Below are the code and all the weights of a small trained network. Each question names an input and a target symbol and asks about switching units off, where a switched-off unit gives its printed mean instead of its output.

import numpy as np


def w(rows, s, z=0):
    codes = np.array(rows[::2]) - 128.0
    scale = np.full(codes.shape[1], s)
    scale[-1] = z or s
    return codes * scale


def norm(h):
    return h / np.sqrt((h * h).mean(-1, keepdims=True) + 1e-5)


def f(y):
    return y / 2 * (1 + np.tanh(0.7978845608 * (y + 0.044715 * y**3)))


def softmax(a):
    e = np.exp(a - a.max(-1, keepdims=True))
    return e / e.sum(-1, keepdims=True)


def log_softmax(a):
    a = a - a.max(-1, keepdims=True)
    return a - np.log(np.exp(a).sum(-1, keepdims=True))


def net(x, mask):
    ids = ['αγελμξτψ'.index(c) for c in x.split()]
    T = len(ids)
    res = E[ids] + P[:T]
    u = 0
    for l in range(2):
        r = norm(res)
        for j in range(2):
            rows = slice(2 * j, 2 * j + 2)
            q, k, v = (r @ M[l][rows].T for M in (Q, K, V))
            z = softmax(np.where(np.tri(T) > 0, q @ k.T / 2**0.5, -1e9)) @ v
            o = O[l][rows]
            res = res + np.where(mask[u + j], z, o[:, -1]) @ o[:, :-1]
        u += 2
        y = f(norm(res) @ A[l][:, :-1].T + A[l][:, -1])
        res = res + np.where(mask[u : u + 4], y, B[l][:, -1]) @ B[l][:, :-1]
        u += 4
    return log_softmax(norm(res)[-1] @ U[:, :-1].T + U[:, -1])


Q, K, V, O, A, B = {}, {}, {}, {}, {}, {}
E = w([
[151,102,97,135,92,111,117,125],'α',
[166,122,121,153,152,118,95,68],'γ',
[111,106,159,127,86,212,134,125],'ε',
[148,137,139,152,121,126,137,156],'λ',
[95,138,36,124,145,125,93,253],'μ',
[157,80,135,158,127,118,148,159],'ξ',
[159,120,149,163,94,116,102,172],'τ',
[137,177,192,146,116,84,145,109],'ψ',
],0.031)
P = w([
[47,141,209,2,196,191,70,177],'0',
[144,121,51,133,133,159,183,112],'1',
[138,118,98,156,112,148,160,134],'2',
[144,119,100,141,117,149,168,145],'3',
[172,127,101,150,129,149,170,121],'4',
[169,112,90,151,127,146,143,116],'5',
[165,139,120,173,84,124,106,161],'6',
[159,168,122,136,89,158,147,137],'7',
[156,153,120,161,98,140,120,155],'8',
[170,151,124,157,92,150,128,156],'9',
[176,179,125,144,88,153,112,157],'10',
[170,128,134,148,118,160,162,150],'11',
[161,144,138,148,99,143,135,161],'12',
[166,139,125,142,106,144,126,159],'13',
],0.0076)
Q[0] = w([
[102,174,120,123,183,155,99,68],'L0H0',
[244,92,157,191,144,93,170,115],'L0H0',
[61,155,109,72,173,145,89,119],'L0H1',
[92,95,99,158,53,195,125,209],'L0H1',
],0.011)
K[0] = w([
[160,135,1,228,108,72,155,54],'L0H0',
[175,81,117,38,200,82,48,102],'L0H0',
[159,65,21,205,36,76,244,149],'L0H1',
[52,33,142,13,137,148,154,231],'L0H1',
],0.0083)
V[0] = w([
[192,69,127,109,186,115,194,126],'L0H0',
[108,118,67,124,84,107,64,74],'L0H0',
[253,83,103,193,178,64,133,126],'L0H1',
[151,243,173,116,134,98,138,56],'L0H1',
],0.0072)
O[0] = w([
[64,72,75,97,146,179,89,254,113],'L0H0',
[179,38,181,98,35,192,80,135,6],'L0H0',
[111,141,112,169,80,136,106,213,187],'L0H1',
[23,105,147,206,67,131,75,92,79],'L0H1',
],0.0089,0.0015)
A[0] = w([
[2,156,177,185,72,69,157,78,3],'L0N0',
[81,127,163,135,127,225,160,55,46],'L0N1',
[72,151,189,139,91,99,135,77,85],'L0N2',
[144,87,50,161,122,64,152,112,185],'L0N3',
],0.009,0.0035)
B[0] = w([
[47,85,100,67,2,80,127,212,253],'L0N0',
[204,122,114,100,166,197,211,208,158],'L0N1',
[83,85,150,78,41,95,139,255,199],'L0N2',
[68,231,197,141,111,151,110,171,195],'L0N3',
],0.0089,0.0062)
Q[1] = w([
[183,137,160,151,144,42,145,84],'L1H0',
[210,227,178,148,111,12,234,161],'L1H0',
[2,147,77,78,151,194,113,121],'L1H1',
[129,144,99,43,146,82,202,209],'L1H1',
],0.0099)
K[1] = w([
[185,136,168,75,144,99,152,82],'L1H0',
[105,123,181,1,165,113,100,181],'L1H0',
[131,152,88,186,87,151,165,137],'L1H1',
[116,137,132,86,158,105,162,192],'L1H1',
],0.015)
V[1] = w([
[155,163,113,180,128,71,101,115],'L1H0',
[221,106,184,110,89,113,102,155],'L1H0',
[152,100,223,165,188,129,109,98],'L1H1',
[125,163,171,126,73,110,255,94],'L1H1',
],0.0092)
O[1] = w([
[189,221,124,184,121,153,241,122,113],'L1H0',
[111,84,5,150,150,37,121,99,253],'L1H0',
[86,164,114,161,124,146,151,53,90],'L1H1',
[172,113,197,100,144,52,98,150,52],'L1H1',
],0.011,0.0046)
A[1] = w([
[66,79,149,54,63,127,112,162,6],'L1N0',
[55,126,167,92,102,115,144,160,12],'L1N1',
[178,76,173,77,127,250,160,108,15],'L1N2',
[101,113,81,157,97,153,132,125,191],'L1N3',
],0.014,0.0017)
B[1] = w([
[132,107,159,197,53,88,194,148,255],'L1N0',
[171,152,132,156,35,86,156,185,214],'L1N1',
[250,195,124,71,119,137,208,99,197],'L1N2',
[114,135,138,154,147,181,76,143,204],'L1N3',
],0.016,0.0079)
U = w([
[99,111,182,95,176,68,66,106,246],'α',
[98,99,135,184,124,224,90,106,231],'γ',
[232,120,126,96,94,185,163,114,160],'ε',
[95,217,224,170,185,112,126,153,112],'λ',
[101,140,84,105,199,105,113,251,131],'μ',
[196,1,36,137,110,99,107,125,40],'ξ',
[138,168,38,219,161,36,173,110,3],'τ',
[100,89,154,155,37,75,166,166,168],'ψ',
],0.0076,0.004)

Each question gives the input, a string of symbols that net reads in full, and the target symbol t.
The units are the heads (2 rows each of Q, K, V and O) and the neurons (one row each of A and B). Each row of codes is followed by its name. A weight is (code - 128) times the scale printed after its matrix; where a second scale follows, it is the last column's (O, A, B and U).
mask holds one flag per unit, layer by layer, with each layer's heads first. A switched-off unit (its flag False) gives its mean, the last column of its rows in O or B, instead of its output. The means were averaged over made-up inputs and are rounded, as every weight is.
A unit's drop is (log p(t) with every unit on - log p(t) with that unit switched off) / (log p(t) with every unit on - log p(t) with every unit switched off).
The circuit of an input: a set's keep is (log p(t) with only the set's units on - log p(t) with every unit switched off) / (log p(t) with every unit on - log p(t) with every unit switched off). Starting from all 12 units, units are removed one at a time, each time the one whose removal leaves the highest keep (on an exact tie, the one counted first), for as long as the keep stays at least 0.8.
units of the circuit, in order: the units of the circuit, biggest drop first
most important unit: the unit with the biggest drop
top k neurons: the k neurons with the biggest drops, biggest first
top k neurons in layer l: the k neurons of layer l with the biggest drops, biggest first
heads that matter: for each layer, one digit per head in row order, 1 if its drop is at least 0.15 and else 0, layers parted by /
drop of u: that unit's drop, to one decimal
input ε μ ξ τ τ ψ γ τ ξ τ λ, target α: top neuron in layer 0	[L0N0]
input ξ ψ ψ α τ ψ α γ ε ξ ξ ψ ψ λ, target μ: units of the circuit, in order	[L0H0; L1N0; L0N0]
input μ λ τ, target ε: heads that matter	00 / 10
input ξ λ ε α μ μ λ ξ τ, target μ: heads that matter	11 / 00
input λ τ γ ε γ τ, target λ: heads that matter	10 / 10
input γ μ μ μ τ α ε λ τ ψ ψ ψ ξ τ, target γ: heads that matter	00 / 01
input λ α α α α, target λ: top 2 neurons	[L0N0; L0N3]
input τ λ τ τ ξ ψ λ α, target τ: heads that matter	10 / 10
input ε ψ τ ε ψ λ, target α: heads that matter	00 / 10
input ε γ τ, target α: heads that matter	01 / 10
input τ ψ λ ψ ξ ξ ψ μ ξ λ, target τ: heads that matter	10 / 00
input λ μ α α ε ψ τ ξ ξ, target λ: heads that matter	11 / 10
input γ τ ψ ε ψ ψ ψ α, target γ: heads that matter	10 / 00
input τ ξ ψ γ ψ α τ, target τ: most important unit	L0H1
input λ ψ μ ψ γ μ τ, target λ: top 2 neurons in layer 0	[L0N0; L0N2]
input α ξ λ ψ ψ λ, target ξ: drop of L0H1	0.3
input τ γ ψ τ γ, target γ: drop of L1H1	0.0
input ξ μ ψ τ ε ψ γ τ ψ ξ γ τ μ ξ, target μ: drop of L0H0	0.3
input λ τ ξ τ ψ ψ λ, target λ: drop of L1N2	0.1
input γ α ψ ψ λ λ, target γ: most important unit	L0H0
